Here is a tiny trained network, its code and every weight. The questions are about switching its units off for an input and a target symbol, where a switched-off unit gives its printed mean instead of its output.

import numpy as np


def w(rows, s, z=0):
    codes = np.array(rows[::2]) - 128.0
    scale = np.full(codes.shape[1], s)
    scale[-1] = z or s
    return codes * scale


def f(y):
    return y / 2 * (1 + np.tanh(0.7978845608 * (y + 0.044715 * y**3)))


def softmax(a):
    e = np.exp(a - a.max(-1, keepdims=True))
    return e / e.sum(-1, keepdims=True)


def log_softmax(a):
    a = a - a.max(-1, keepdims=True)
    return a - np.log(np.exp(a).sum(-1, keepdims=True))


def net(x, mask):
    ids = ['αβγεζηλμτφψ'.index(c) for c in x.split()]
    T = len(ids)
    res = E[ids] + P[:T]
    q, k, v = (res @ M[0].T for M in (Q, K, V))
    z = softmax(np.where(np.tri(T) > 0, q @ k.T / 2**0.5, -1e9)) @ v
    res = res + np.where(mask[0], z, O[0][:, -1]) @ O[0][:, :-1]
    y = f(res @ A[0][:, :-1].T + A[0][:, -1])
    res = res + np.where(mask[1:25], y, B[0][:, -1]) @ B[0][:, :-1]
    return log_softmax(res[-1] @ U[:, :-1].T + U[:, -1])


Q, K, V, O, A, B = {}, {}, {}, {}, {}, {}
E = w([
[189,129,143,145],'α',
[99,164,119,8],'β',
[88,72,163,110],'γ',
[92,100,190,111],'ε',
[184,128,114,147],'ζ',
[200,118,92,152],'η',
[90,90,166,116],'λ',
[93,47,136,105],'μ',
[226,171,143,50],'τ',
[149,167,52,162],'φ',
[91,58,145,109],'ψ',
],0.017)
P = w([
[52,6,136,202],'0',
[131,12,131,129],'1',
[150,51,136,127],'2',
[165,90,132,123],'3',
[173,128,126,119],'4',
[178,165,131,116],'5',
[181,204,131,115],'6',
[182,240,131,113],'7',
],0.011)
Q[0] = w([
[216,139,144,94],'H1',
[4,126,109,104],'H1',
],0.011)
K[0] = w([
[116,191,116,97],'H1',
[79,10,138,135],'H1',
],0.011)
V[0] = w([
[54,171,86,2],'H1',
[86,70,200,118],'H1',
],0.011)
O[0] = w([
[129,16,11,102,250],'H1',
[104,218,68,102,211],'H1',
],0.011,0.0018)
A[0] = w([
[101,112,121,226,137],'N1',
[83,172,83,85,131],'N2',
[192,131,102,135,93],'N3',
[69,208,160,77,206],'N4',
[62,103,123,178,163],'N5',
[78,43,117,175,175],'N6',
[162,195,232,136,103],'N7',
[31,158,215,92,155],'N8',
[240,207,93,71,119],'N9',
[136,76,185,182,96],'N10',
[174,134,63,136,45],'N11',
[22,9,142,106,126],'N12',
[167,155,144,192,94],'N13',
[120,90,120,154,90],'N14',
[80,158,80,169,129],'N15',
[187,196,114,173,58],'N16',
[85,173,144,164,2],'N17',
[79,85,149,159,109],'N18',
[26,105,124,139,141],'N19',
[176,102,165,114,98],'N20',
[145,81,136,61,28],'N21',
[42,149,145,165,82],'N22',
[116,118,212,70,115],'N23',
[119,73,154,117,142],'N24',
],0.012,0.0083)
B[0] = w([
[230,73,132,144,147],'N1',
[166,64,169,191,236],'N2',
[99,174,121,104,167],'N3',
[225,93,134,70,247],'N4',
[113,145,157,124,141],'N5',
[195,132,192,61,201],'N6',
[131,55,63,86,251],'N7',
[12,163,123,183,212],'N8',
[48,188,145,159,253],'N9',
[130,66,168,255,162],'N10',
[59,150,110,203,173],'N11',
[101,226,166,142,240],'N12',
[147,187,112,211,178],'N13',
[170,155,138,121,128],'N14',
[98,100,148,131,136],'N15',
[81,235,36,140,158],'N16',
[205,164,116,91,129],'N17',
[134,182,116,230,119],'N18',
[168,140,146,99,169],'N19',
[118,121,142,72,160],'N20',
[111,74,121,182,184],'N21',
[166,133,94,80,140],'N22',
[157,164,181,124,169],'N23',
[148,124,133,101,157],'N24',
],0.0085,0.0073)
U = w([
[141,179,114,151,52],'α',
[129,145,136,159,33],'β',
[30,99,89,176,207],'γ',
[130,165,122,153,39],'ε',
[181,145,245,78,254],'ζ',
[135,149,130,163,63],'η',
[141,166,132,158,76],'λ',
[138,254,54,126,44],'μ',
[134,171,127,207,115],'τ',
[203,15,70,55,207],'φ',
[191,26,221,195,25],'ψ',
],0.0099,0.0048)

Each question gives the input, a string of symbols that net reads in full, and the target symbol t.
The units are the heads (2 rows each of Q, K, V and O) and the neurons (one row each of A and B). Each row of codes is followed by its name. A weight is (code - 128) times the scale printed after its matrix; where a second scale follows, it is the last column's (O, A, B and U).
mask holds one flag per unit, heads first, then neurons. A switched-off unit (its flag False) gives its mean, the last column of its rows in O or B, instead of its output. The means were averaged over made-up inputs and are rounded, as every weight is.
A unit's drop is (log p(t) with every unit on - log p(t) with that unit switched off) / (log p(t) with every unit on - log p(t) with every unit switched off).
The circuit of an input: a set's keep is (log p(t) with only the set's units on - log p(t) with every unit switched off) / (log p(t) with every unit on - log p(t) with every unit switched off). Starting from the 12 units with the biggest drops (on a tie, the unit counted first), units are removed one at a time, each time the one whose removal leaves the highest keep (on an exact tie, the one counted first), for as long as the keep stays at least 0.8.
circuit, biggest first: the units of the circuit, biggest drop first
unit that matters most: the unit with the biggest drop
k most important neurons: the k neurons with the biggest drops, biggest first
drop of u: that unit's drop, to one decimal
input α η β, target ζ: circuit, biggest first : (N4, H1)
input φ β φ, target φ: 2 most important neurons : (N12, N9)
input φ β β β β μ, target ζ: 2 most important neurons : (N12, N6)
input φ β β β, target γ: circuit, biggest first : (H1, N12, N4)
input β λ η φ α, target ψ: circuit, biggest first : (H1, N10)
input β γ λ β γ, target φ: circuit, biggest first : (N9)
input β λ η η, target τ: circuit, biggest first : (H1, N13, N16)
input β β β α ψ, target ζ: circuit, biggest first : (N12, N6)
input μ β β λ λ, target φ: circuit, biggest first : (H1, N9)
input β β β λ, target ζ: circuit, biggest first : (N12, N6)
input β β φ β β ψ, target ζ: circuit, biggest first : (N12, N6, N7, N8)
input α ζ λ η η, target τ: circuit, biggest first : (H1, N16, N13)
input β φ β α, target φ: 2 most important neurons : (N12, N8)
input λ α μ, target ζ: 2 most important neurons : (N4, N7)
input φ α β β η φ η, target ψ: circuit, biggest first : (H1)
input η η γ η η ε β η, target φ: 2 most important neurons : (N6, N8)
input φ ζ ε α α β β, target φ: 2 most important neurons : (N8, N12)
input β η β β φ η, target ψ: 2 most important neurons : (N10, N12)
input η λ α γ, target ζ: 3 most important neurons : (N4, N23, N8)
input η α α, target μ: 2 most important neurons : (N16, N2)
input β β β μ λ φ λ, target φ: unit that matters most : N9
input ψ β ζ, target φ: drop of N16 : 0.1
input η φ φ ζ, target ψ: drop of H1 : 2.5
input γ ψ φ φ, target ψ: drop of N12 : 0.2
